[ 59,  71,  36, -89, 232]  lezu
[598, 506, 343, 120, 432]  Bot
[ 289, -254,  -98, -318,  198]  regu
[ 289, -255,  -98, -318,   37]  duk
[-386, -113,  120,  212,  175]  gabud
[ 232,   39, -232,  212,  198]  pasim
[ 289, -254, -232,  326,  197]  Pora
[ 175,   13,   73, -373, -160]  Rinu
both lezu pasim: 
[232]
rest: [-254, -232,  326]
[197]
rest: [ 289, -255,  -98, -318]
[37]
both pasim regu: 
[198]
rest: [ 289, -254, -232]
[326, 197]
both gabud pasim: 
[212]
both gabud Rinu: 
[175]

[ 629,  333,  351, -720]  vir
[  24,  333, -719,  430]  Gisez
[ 577,  334, -473,  333]  fedo
[-720,  332, -719, -739]  gulun
rest: [ 332, -719]
[-739]
both Gisez gulun: 
[-719]
both fedo vir: 
[333]
rest: [333, 351]
[-720]
both gulun Gisez: 
[-719]
both vir gulun: 
[-720]

[-724,  390, -474,   38,  -60,   -7,   24, -561] -> Gafo
[ 641, -410,  146,   69, -234,  172,  -62,  282] -> tugap
[ 929,  -61, -170, -427, -174, -256,   58,  501] -> rafe
[ 74, 930, 192, 252, -72, 390, -19,  95] -> vov
[-813,  611,  401,  704,   95,  292,  -77, -373] -> bitug
[-548,  444,  339,  569,   38,  225,  -60, -240] -> fipum
[  70, -147, -629, -893,  161, -217,   74, -116] -> mumu
[ 952, -648,   54, -118, -252, -180,   31,  580] -> biz
[ 641, -411,  146,   69, -199,  -85,   10,  929] -> nuv
[-179,   30, -637, -838,  225, -163,   64, -270] -> suden
both rafe nuv: 
[929]
both Gafo vov: 
[390]
which: [-548,  444,  339,  569,   38,  225,  -60, -240]
fipum
rest: [ 641, -411,  146,   69]
[-199,  -85,   10,  929]
rest: [-147, -629, -893,  161, -217]
[  74, -116]
which: [ 641, -410,  146,   69, -234,  172,  -62,  282]
tugap

[-277,   46,    5, -361,  185,  -52,  -41,   -5,   39,  244,  -14,  -10,
  -44, -145, -154, -575,  507, -115, -259,   92, -298, -452, -342, -223,
  122] : vig
[ -60,   50, -118,  423, -128,  -22, -355,  165, -699,  600,  692,  402,
  243,  753, -189, -204,  452,  127, -259,   91,  -86, -458,  207,  152,
   30] : kolu
[  57,  259,  131,    5,  121,    1,  377, -223,  -85,  221,  198, -536,
   30,  191,   46,  490,   79,  122,  100,   23,  -86, -458,  206,  152,
   95] : Zuri
[  60,  -79,  124,  599,   12, -162,  -13, -180,  119, -157,  103,  148,
  403, -304,  195, -204,  269,  195,    2,   -7,  -99, -178,  148, -834,
 -270] : fano
[ 528,  179,  172,  112,  138,  127, -303,   37, -147,  308, -309,  438,
 -278,  -92,   68,  191, -193,  143,  136,  301,  -45, -207,  949,  438,
 -100] : mag
[-216,   20,  305, -461, -154,   84, -409, -231,  342, -138,  150, -131,
 -303, -458,   -3, -565, -273,  102,  309,  123,   84, -453, -153,   74,
  244] : Dapuz
rest: [-453, -153]
[ 74, 244]
both fano kolu: 
[-204]
both kolu fano: 
[-204]
rest: [-259,   92, -298]
[-452, -342, -223,  122]
rest: [ -86, -458,  206,  152]
[95]
rest: [-458,   -3, -565]
[-273,  102,  309,  123,   84, -453, -153,   74,  244]

